Each row has a class, written after it.
[ -2 -23 -15 -36  -8  38  -2  -2  -3   6 -16 -26 -27  11  16 -25  12 -17
  13   0  19 -19 -30  11  -8  20  15 -28  15  11 -10   0   5  26   4  -3
  39 -13   9   9   1   0]
tigit
[-11 -14  -5  -8 -18   3  -6  -1   5   0 -23 -13 -20   5   8 -23  42  -5
 -21  -1  20 -43  -6  26 -11  43  10 -26   5  16   0   7  26  -2  -1   1
   6   0  -2 -31   9  -1]
bak
[-19 -21  13 -34 -37  36   6  -7   5 -19 -31 -36  -5  -5  28 -32  33 -40
  36  19   6 -41 -23  54 -56  28  11 -47  43  14  -3 -19  15  31  19  35
  51  28   4 -11  -7  34]
kubo
[ 12  -6 -48  -1  37 -12 -15  10  -7   7  17   5 -32  25   3   3   1  -7
  20 -14  20  22 -40 -18  42 -24  49 -10 -40 -16 -12  14 -21  12  -4 -14
 -15 -53  32  20  22 -21]
lonu
[ -1 -10 -38  -4  20  24 -16  -9  -9  21   3  15 -34  18   5  -8  19   8
  -3  -6  34 -16 -29 -28  34  -9  36 -19   2   3 -16  -5  -4  -2 -11 -28
   3 -52  10   2  23 -38]
kubo
[ 14   0 -71   9  45  -5 -21   9  -5  19  30  29 -42  30 -11  12 -14   7
  -1 -25  14  31 -36 -42  57 -33  40  21 -36 -12 -11   9 -22   7 -15 -45
 -20 -66  25  35  12 -45]
nise
[  3  -4  -6   2 -17 -20   6   3   2  15  -2   3 -10 -23   6   9   0   1
 -16  -1  11  -6  14  19  12  16  -8  -2  14   9   7   1  25  -9  -3  -9
  -3  18  -8  -7  -3  -2]
berep
[ -6   6  -9 -12   0  15   2 -15   6   8 -17  -9 -19  14  -8   0  20  24
 -36  -7  24 -45  13  11  -3  24  -8 -16   6  30   1   8  40 -24  -6 -25
 -12 -20 -11 -35  -5 -13]
bak
[  6 -12 -37  -1  24 -34 -29  12  -5   3   6  18   4  22   3  -3 -13 -21
  22  -8  10  37 -36 -19  20 -29  38   8 -20 -13  -6  13 -35  24 -22  -7
  -1 -30  24  21  12 -17]
berep
[ -8   1  25 -16 -12  -4  -1 -16   5  10 -16 -23  -4   4  -6  -6   2   3
 -31  10  19  -9   9   0  -9   7  -5 -18   6   6  -4   9  14 -25 -34  -7
   0  10  -8 -38   8  -7]
berep
[  1 -20  -6  -4   4  11 -20   8  -3  -5   4  -5  14  21   6 -10   9 -46
  37  11   7  20 -39  -2 -14  -9  13   0   1 -14 -18  -2 -32  24 -17   7
  22  -5  28  17  11  -5]
vazu
[-29 -36  56 -32 -60  26  24  17   7 -13 -57 -46   3 -14  29 -25  34 -45
  53  29  16 -55 -25  69 -93  44  -9 -65  65  29   4 -48  42  42  16  66
  68  52   3 -11 -22  39]
kubo
[ 16   2 -72   1  60 -41 -41   5  -8  16  46  41 -29  34  -7  13 -27  13
  10 -24  12  79 -42 -58  95 -57  52  17 -56 -30  -9  30 -46   3 -22 -43
 -36 -53  34  47  15 -36]
berep
[ 34  -5 -72  26  83 -42 -46   8 -18  20  58  63 -13  26  -6  14 -47  14
  24 -31   0  89 -49 -69 112 -76  41  23 -69 -44 -14  38 -70   8   0 -42
 -36 -51  50  68  38 -37]
Nokur
[ 10 -22 -43  11  16  -8 -24  10 -12   5   7  24 -20   5  14  -9  -7 -12
  33 -17  15  10 -38 -21  20 -20  33  -6 -15 -14  -7  20 -26  27   6   5
   4 -32  27  26  10   0]
bak
[-16   0  16 -14 -17  16  19  -1   6  13 -21 -24 -26  -2   0  -6  14  24
 -22   2  17 -27   4  16  -4  33  -2 -33   7  24   0 -10  37 -13  -3   0
   9   6 -11 -34   0  -5]
tigit
[-12 -13  -8 -26  11  -1  -3  -1   4   4 -10 -22 -10  16  -7  -2   3 -23
  19   9  18   0 -24   1  -8   0  46 -19  -9   0 -11 -12  14  19 -18 -12
   0 -14  10   4 -10 -18]
lonu
[-20 -10 -14 -10 -23  14 -18  13  -2  -1 -28 -27 -10 -10  25 -16   8 -28
  13   4  24 -46 -23  31 -31   8  33 -33  11   9  -3 -16  17  31  -8  -3
  29 -16  21  -5 -11   3]
Nokur
[-11  -8 -20 -17   6  18   4  12   1 -12 -27 -25 -35  24   9  -8  50   1
  28   2  26 -34 -40  14 -24  21  32 -39   4  17 -11   4   5   7 -10  26
  20 -58  23  -7   6  10]
lonu
[ -9  -6 -25 -27   1  16  -9   0  -4  -2 -19 -17 -19  13  17 -21  27  -6
   4   1  23 -24 -22 -10  -6  12  33 -28   4  15  -5   0   8  24  -8  -7
  19 -38  -6  -6 -10   1]
berep
[  4  14 -14 -11  11  19   2 -22   2  18  11  -5 -29  13 -14  13  -1  25
 -54 -12  14 -19  14  -8  10   7  -8  -4  -8   6   3  -2  23 -28 -23 -40
  -9 -33 -15 -22  -2 -33]
nise
[-11 -13  15 -13 -37  -3 -15  -5   0  -5 -31 -14  11 -17  26 -32  22  -9
 -14  17  22 -63   8  30 -31  32  -1 -30  35  23   4  -5  36  10  -1  10
  22  18 -25 -31  -3  10]
berep
[-20 -18  33 -23 -65  27  16 -11   6   5 -50 -41   2 -27  18 -18  40 -38
  -7  23  29 -92  11  63 -82  52  -7 -60  64  31   4 -34  64  13   0  27
  44  30 -19 -44  -9  18]
kubo
[-19 -27  -6 -17  13  10  -3  16   5  -4 -31 -15 -19  30   2 -17   5  -4
  32   1  18  16 -43  11 -14  12  23 -12   7  11 -13 -21 -10  24 -15  19
  17  -2  23  12   4 -22]
nise
[ -8   7  -6  -7   4  33   6 -20   0  12  -7   3 -24   3 -14  11  11  45
 -33  -9  22 -37  13 -19  -8  20  -9 -11   9  21  -1   1  39 -27 -12 -20
   0 -30 -13 -26  -1 -14]
nise
[-23 -29  28 -11 -29  25   7   6   6  -3 -38 -26  11   1  13 -16  26 -62
  36  19  11 -11 -40  57 -43  33   8 -21  34   4 -19 -22  -3  19 -12  40
  33  42  18  -6  11   4]
vazu
[-18  -1  26 -19 -27  12  15  -3   3  -4 -31 -42  -1 -10  10  -6  17 -23
  -9  17   3 -46  12  39 -45  34 -15 -32  22  20   5 -25  36  -4 -15  21
  20  27 -11 -34 -19   9]
Far
[ -3  -3  -6 -13  12 -14 -12  -1   6  10 -26  -3 -14  19  -4  -3   3  35
 -18  -2  22 -24  -4 -20  -4  18  25 -21   4  18   5  -1  15  -1 -16 -16
   9 -23  -7 -19 -14 -22]
Toki
[ -4  13 -19  -4  13 -22 -10  -1   2  -5   7   5  -2  20  -5  -5  14  20
 -21  -5   7   0   1 -11  18  -7   6  -1 -13  10   4  16  -2 -11 -11 -13
 -17 -32  -4 -15   5  -4]
berep
[ 10 -16 -29 -19  11   4  -7   0 -14   7   9   4 -18   8  15  -9   6  -8
  26 -13  18  10 -35 -17  18 -15  12 -27 -13  -4  -2  15  -8  19   3  -3
  11 -24  18  25   2   4]
berep
[ -1 -10 -27  -8  21   8  -9  11  -4   7  -6  -2 -18  26   2  -9  14 -20
  32  -8  13  11 -43 -12  12 -15  25 -31 -12  -1 -13  15 -16  16   1   5
  12 -40  33  19  16   3]
Nokur
[  0  -8 -34   3  28 -11 -13  13  -6   7  12   3 -24  28   1  -3 -12 -24
  31  -4   7  33 -39 -16  38 -27  34  -2 -24 -13 -17   8 -29   5 -16  -4
 -10 -31  33  13  17 -21]
Far
[ -8 -22  10  -1  16 -19 -19   8   5  -6 -10   9  21  14  -6 -12  -6 -22
  26  13   0  25 -34 -14   0 -20  33  10  -4 -11 -11  11 -28   7  -9  13
   3   7  18  26  14 -10]
lonu
[  9   7 -10 -12  17 -16  -1  -6   0  25   5  -5 -17  17 -16   5  -4  15
 -23 -14  20  11   1 -23  21 -14   9 -12 -28  -2   2   8   4 -13 -18 -16
 -12 -24   9  -8   1 -24]
nif
[-26 -18  -7 -17   5  24  -5   5   1  -2 -17 -15  -9  20   2  -3   4 -38
  36  -1  13  19 -35  22   0   4  20 -32   0  -3 -16   3  -4  16   1   3
  17 -10  23   2  11  -7]
Nokur
[  4  -8 -35 -19   0   9 -21   2 -12   2   9  -6 -16  19  23  -8  21 -27
   7   1  27 -22 -18  -2  13 -13  14 -24   6   5  -7   3   0  19  -7 -12
  15 -48  10   5  -3  -4]
berep
[ -6 -22 -22  -7  20   5 -24   8  -5   0 -14   2 -11  31   2 -12   3   9
  37  -8  25   1 -36 -21  13  -7  22 -17   2   9 -11  11 -11   8   0  -4
  11 -27  22  16  11 -24]
Toki
[ 14  -3 -16  11   7  -7 -19   6  -4   9  -6  13  -2 -10  14 -14   2  29
  -5 -10  17 -17 -14 -12   7   9   5  -2  -2   2   0  20  -8  -9  11  -8
  -3  -9   6  -1  16   1]
vazu
[-16   2  35 -17 -42  21  15   1  19   1 -42 -36  -3 -15   3  -7   3 -17
  -8  10   6 -33   1  36 -66  30  -3 -37  32  17   5  -9  31  -6   1  10
  29  27 -12 -31  -3  13]
kubo
[-20 -24  44 -27 -63  16  27 -14   8   3 -57 -38  19 -24   3 -22  24 -26
  -1  14  17 -85  19  60 -87  54 -17 -38  53  40  12 -13  71  13  10  19
  32  49 -19 -51 -24  25]
bak
[ -5 -13 -15 -15  12   6  -9  -1  -1   1  -3  -4  -9  10   1   0  11 -11
  19  -2  17   3 -35 -16   1  -3  25 -17  -5   5 -10  -1   2   7 -10   3
  13 -14  18  13   0  -5]
Vavi
[ 10  -9 -15   0  10   0  -1  -6  -6  27   1  12 -35   6  -8  13   6  11
 -23 -19  25 -19 -11 -17  15   4  -3 -19 -11   1   1  12  18 -15 -17 -15
  -3 -31   7  -3   4 -19]
bak
[ -2  18 -23 -13  18  14   1  -7  -2   5  -4 -19 -35  15   1   4   6  31
 -28 -15  20 -26  -6  -7   4   1   5 -21  -6  14  -2  -5   7 -20 -18 -14
  -6 -51  -8 -23   3 -18]
Vavi
[ 11   1 -68  -3  51  -8 -22  12  -5  20  29  16 -35  41 -10   8 -14  -4
  14 -30  19  58 -32 -44  65 -32  47  10 -57 -21 -15  23 -33  14  -9 -40
 -27 -67  28  22  23 -45]
nif
[  5  -7 -37  -3  24   8 -14   2   4   8   4   7 -26  24  -9  -7   4 -16
   0 -17  12  24 -28 -17  16   0  32  -3 -19 -10 -17  33 -15   0   3 -14
 -12 -37  12   2  32 -11]
nise
[  6   6  -2  -4   5   3   0   1  -7   3   0 -14 -16   2  13  -3   4  -5
   3   3  -3 -15  -3   3   2  -2 -11 -20   4   4   2  -2  -2 -15  -4  16
  11  -6  -3  -7   3   4]
Far
[ -9 -19   1 -15   3 -11  -4  14   0  -5   6 -11   1  16   7 -13   1 -42
  41  20  -5  18 -28  -3  -2  -3  23  -6   0  -2  -6 -11  -3  24  -8   5
  16   5  11  12 -16  -3]
Far
[ 45  10 -88   7  83 -27 -38   4 -11  15  62  46 -44  44 -10  12  -7  28
  -5 -27   9  60 -33 -82 108 -54  58  22 -68 -36 -19  46 -57  -5 -10 -49
 -40 -91  44  54  34 -28]
lonu
[ 23  18 -48   4  44 -10 -11   4  -1  18  17   6 -65  30  -5  26  -4  52
 -33 -33  22  18  -5 -21  64   2   6 -12 -30  -4   2  20  -7 -35 -13 -33
 -20 -63  10   2  10 -33]
Toki
[  9  11 -65  23  60 -15 -35  18 -15  16  30  24 -35  26  -3  15 -24  13
   3 -31  13  46 -37 -42  73 -49  39   2 -59 -26  -7  14 -41   2 -12 -41
 -25 -79  23  27  24 -46]
Nokur
[-35 -21  41 -42 -56  33  28  -4   7   5 -64 -46 -18 -17  21 -15  36 -12
  -2  19  36 -72   5  51 -69  64  -8 -65  59  40   2 -27  67   9 -10  31
  45  24 -19 -48 -31  23]
berep
[  9   7 -75  -7  62   5 -17  -4 -10  30  20  28 -50  42 -11  15 -26  40
   4 -26  33  24 -35 -70  64 -42  49  -3 -32   3 -12  -1  -8   6 -13 -46
 -16 -92  21  24  -4 -54]
nise
[ -3 -10 -23 -16  14  13   3   6  -4   9 -16  -8 -22  10  13  -8 -16  -2
  36 -11  22   7 -30   7   8  -6  17 -17   1   8  -6  -7  -4  27   6  11
  11 -21  12  20  -8 -12]
nif
[-30  -9  50 -10 -57  34  21   1  11  -5 -62 -41  25 -24  11 -19  19 -18
   8  16  15 -62   3  65 -83  53 -22 -28  55  34   1 -27  44  -2   2  32
  34  49 -13 -39  -8  12]
vazu
[ 26  13 -89  10  75  -8 -41   6 -11  21  57  45 -46  41  -6  13  -5  40
  -6 -27  19  54 -42 -86 102 -43  48  25 -62 -24 -12  26 -44  -7 -14 -66
 -35 -90  30  45  13 -44]
vazu
[-28 -11  25 -28 -46  36  15 -17   3   3 -45 -35   7 -25  13 -23  29  -4
 -14  12  29 -76  24  33 -50  50  -6 -35  43  36   7 -17  65   8  18   7
  33  17 -32 -40 -27   8]
nif
[ 14 -16 -39   5  27 -11 -22   5  -8  -2  25  20 -16  23   4 -15  -1 -16
  31 -11   2  41 -32 -28  46 -27  27   4 -19 -18 -12  26 -38  17  11   4
  -2 -25  27  38  18  -2]
bak
[  0  -8   3 -10 -13  19   8 -15  -7  18 -17  -4 -19  -2   6   6  18  18
 -16  -4  33 -71   9   2 -25  17 -19 -40  15  30   7  -7  50  -9   0  -6
  16 -21  -9 -35 -16  -1]
bak
[-13   0  16 -10 -24  18   4  -1   5  10 -46 -24 -10 -19  14 -17   8  11
 -23  11  18 -69   7   5 -44  33  -3 -27  31  31   4  -2  38 -20  -7   0
  24  -1 -20 -37 -15   1]
Far
[  6  -1   9  -8   9  17   3  -7   2   9 -20  -5 -25   4   5  -4  -5  29
 -17  -5  11 -20   3 -19  -1  16  -6 -29  11   9  -6   8   3 -11  -2   5
  14  -5  -9  -9   2   0]
Toki
[-19 -35  21 -13 -10  14   2  -4  -1   0 -32 -12  10  13  -3 -22  14 -32
  25  11  16 -10 -33  28 -28  12  16 -12  27  10 -12 -27   5  24 -12  29
  24  24   8   2   9 -15]
nise
[-20 -12  -2  -4   3   7   1   5  -2  13   6 -10 -15  15  -6   5  11 -17
  17   2  19  19 -36  -2  15  -6  23 -10 -11  -7 -11 -21  -5   3 -20  -4
   2  -9  23   4  -1 -24]
vazu
[-13 -10 -14 -12   8  -9 -19  18   6 -14 -12 -12 -15  25   8  -3  29 -20
  24   7  13  -3 -43  10  -7  -2  44 -21 -11  -4 -10   3 -16   8 -16  21
  15 -28  36  13   5   4]
lonu
[ -48  -25   69  -26  -83   28   34    3    9   -5  -73  -51   19  -34
   15  -21   35  -16    6   34   27  -89   28   62 -102   66  -24  -47
   75   49    6  -40   81   16   -7   34   42   56  -33  -66  -31   26]
berep
[-11 -14  33   9 -42  -5   9   7   9   4 -30 -18  20 -21   5  -7   3 -12
  -9  14   9 -26  21  49 -35  33 -17 -12  33  17  -4  -9  20  -3  -5  25
  10  44  -2 -36  17   6]
tigit
[ 27  32 -53  17  36 -25 -25  -7   0  16  30  24 -11   3  -6  13 -12  25
 -31 -17   3  16  -7 -36  50 -26  16  18 -33  -8   2  25 -17 -23  -4 -36
 -29 -37   7  14   8 -15]
vazu
[ 22  -1 -60  -2  59  -7 -25   0  -4  -3  37  30 -22  40  -5  10 -10  -2
  21 -23  -1  66 -51 -38  63 -39  31  13 -42 -25 -21  31 -60   2 -11 -11
 -13 -44  47  44  34 -14]
Vavi
[-17  -7  23 -10 -18  20   4   4   2   5 -29 -24 -17  -9  15 -18   5  14
  -8  -2  17 -16   3  16 -11  24  -4 -23   9   5  -1  -3   7  -9   1  19
  16  13  -8 -23   5  -4]
nif
[ 41  15 -78  12  40  -8 -12  -5  -9  29  19  27 -51  18  -4  13   8  40
 -43 -36  30 -21   3 -41  54  -3  17  -4 -34   8  -3  27   5  -9  -5 -50
 -26 -84  10  -4  18 -27]
bak
[-31 -19  13 -38 -40  38  17  15  10 -11 -51 -56 -23  -1  22 -23  54 -21
  19  20  26 -72 -20  45 -67  49  33 -45  34  33  -7 -27  41  25  -2  15
  42  -9   7 -21 -21  14]
lonu
[ 15  17 -26  -8  47 -10  -5  -9  -1   6  16   8 -35  25  -6  12  -7  41
 -19 -21  12  33 -22 -33  45 -13  12 -19 -30  -9  -9  19 -23 -26 -20  -1
 -22 -46  15   5  16 -10]
Vavi
[  2  -9  20 -20 -40  21   9   3  10   6 -46 -34   0 -20  17 -30  31   0
 -17   8  23 -61   7  35 -61  67 -10 -29  36  29   2   2  44   5   8   3
  25  25  -9 -37  -2  22]
vazu
[ 23  13 -86   3  63 -14 -31  11  -7  10  33  19 -54  40  -2  12   6  19
  -8 -27  22  24 -39 -42  84 -33  59   6 -54 -14 -13  21 -28  -5 -11 -42
 -28 -94  33  41  20 -38]
lonu
[ 18  19 -33   0  29 -10 -11 -14  -7  21  12  14 -23  12  -3   6 -21  23
 -27 -16  13  -2 -12 -34  46 -40  -3  -2 -17   5   0  21 -10 -25 -16 -24
 -16 -39  -3  11  11 -20]
berep
[ 12 -13 -13   6  20 -37 -37   2   1  29  18  23  -5  20 -17   9 -33   2
 -28 -11  22  32 -10 -24  34 -30  29  18 -22 -24  -7  14 -15 -16 -32 -36
 -25 -13  28   2  23 -44]
nise
[  8  -2 -10  -5  -4 -18 -10   0   5   5   8  -8   4   5  -2   1  12 -18
 -13   2   6   5  -4  26   6  16   7   7  -5  -7   1   3   3  -1 -12 -11
 -11  16  14  -9   5   0]
vazu
[  7   8 -63   7  57 -31 -34  -3  -2  15  47  38 -20  41 -21  19 -22   9
 -10 -18  12  75 -25 -60  87 -49  41  27 -59 -26 -15  34 -38 -13 -37 -58
 -46 -53  27  17  26 -49]
berep
[-20 -26  -5  -9  -4  14  -6   9   0   1 -21  -2   4  12   8 -19  21 -19
  44  10  21   2 -37   4 -14  18  29 -13  22   6 -14  -3  -4  23   3  12
  18  -7  13  -2   1  -2]
vazu
[-31 -11  13 -23 -26  38  16  -9   7  11 -43 -27  -9  -3  -5 -13  26   5
 -20   6  24 -52   5  17 -31  46   3 -29  31  35  -2 -14  48   1  -1  -3
  23   0 -27 -35  -5 -10]
tigit
[ -9  -2  21  -2 -14   3 -10  -5  10   7 -12  -9  -2   2  -7   4   6  -4
 -27  15  17 -20   8   5 -27   8  -2 -12  21   2  -3  -6  12 -18 -31  -6
   6   0  -6 -27   9  -9]
kubo
[  14   19  -70   -4   63  -13  -33    4   -6   19   30   11  -46   47
  -10    6    8   17  -25  -18   24   30  -27  -54   76  -30   60   -3
  -45  -12  -11   23  -22   -6  -25  -62  -25 -114   18   12    4  -39]
Nokur
[ -3   5   7 -10 -15  -5  15  -1  14   5 -25 -20  -5 -11  -3  -3   2  -8
 -17  12   2 -34  15  24 -15  20  13 -11  16  18  -1  -8  33  -1   2  -3
  -1  19 -13 -13  -9   0]
lonu
[ 26  -5 -64   0  51 -19 -28   5  -6  12  44  21 -21  31  -5   1 -26 -22
   5 -14  -2  59 -25 -22  79 -36  34  22 -44 -29 -12  20 -37  25  -5 -56
 -23 -33  31  43  17 -29]
Nokur
[ 31  18 -59  16  47   1 -17  -4  -6  10  35  23 -40  27  -6  14 -18  25
 -18 -33  -4  24  -5 -36  69 -29   2  11 -37 -17 -11  40 -39 -22  -1 -37
 -28 -49  15  18  34 -25]
Toki
[  3 -31 -18 -11   2   6  -3  -5  -9  -2   6  -3  -7  14   2 -16  17 -34
  30  -7   8  10 -21  18  13   5  14  -7  -6  -6 -11   2  -6  26   4   9
   4  15  29  15  14   1]
bak
[ -6   3  -6 -12 -19  15  21   1   8  13 -36 -20  -5 -16  -2  -3  -3  12
  -8 -12  19 -33  25  31 -28  38  -5  -9  22  28   5   0  42   4  14  -9
  -4  -1 -21 -28  -8  -6]
nif
[ -8   3  -5  -9 -13  16   5  -1   5  10 -26 -21 -14  -7   5   0  23  27
  -7  -1  31 -29   6  16 -28  37   5 -21  15  20   0  -4  30 -11 -10  -3
   1  -3   7 -38  -6   7]
vazu
[ -1  -3 -25   4  16 -10 -21   0  -2  -1  10  16   3  14  -7   1   2  -1
   9   2   8  31 -14 -35  19 -21  27  16  -8  -6  -7  19 -22   1 -25 -17
  -2 -32   4   9   6 -12]
berep
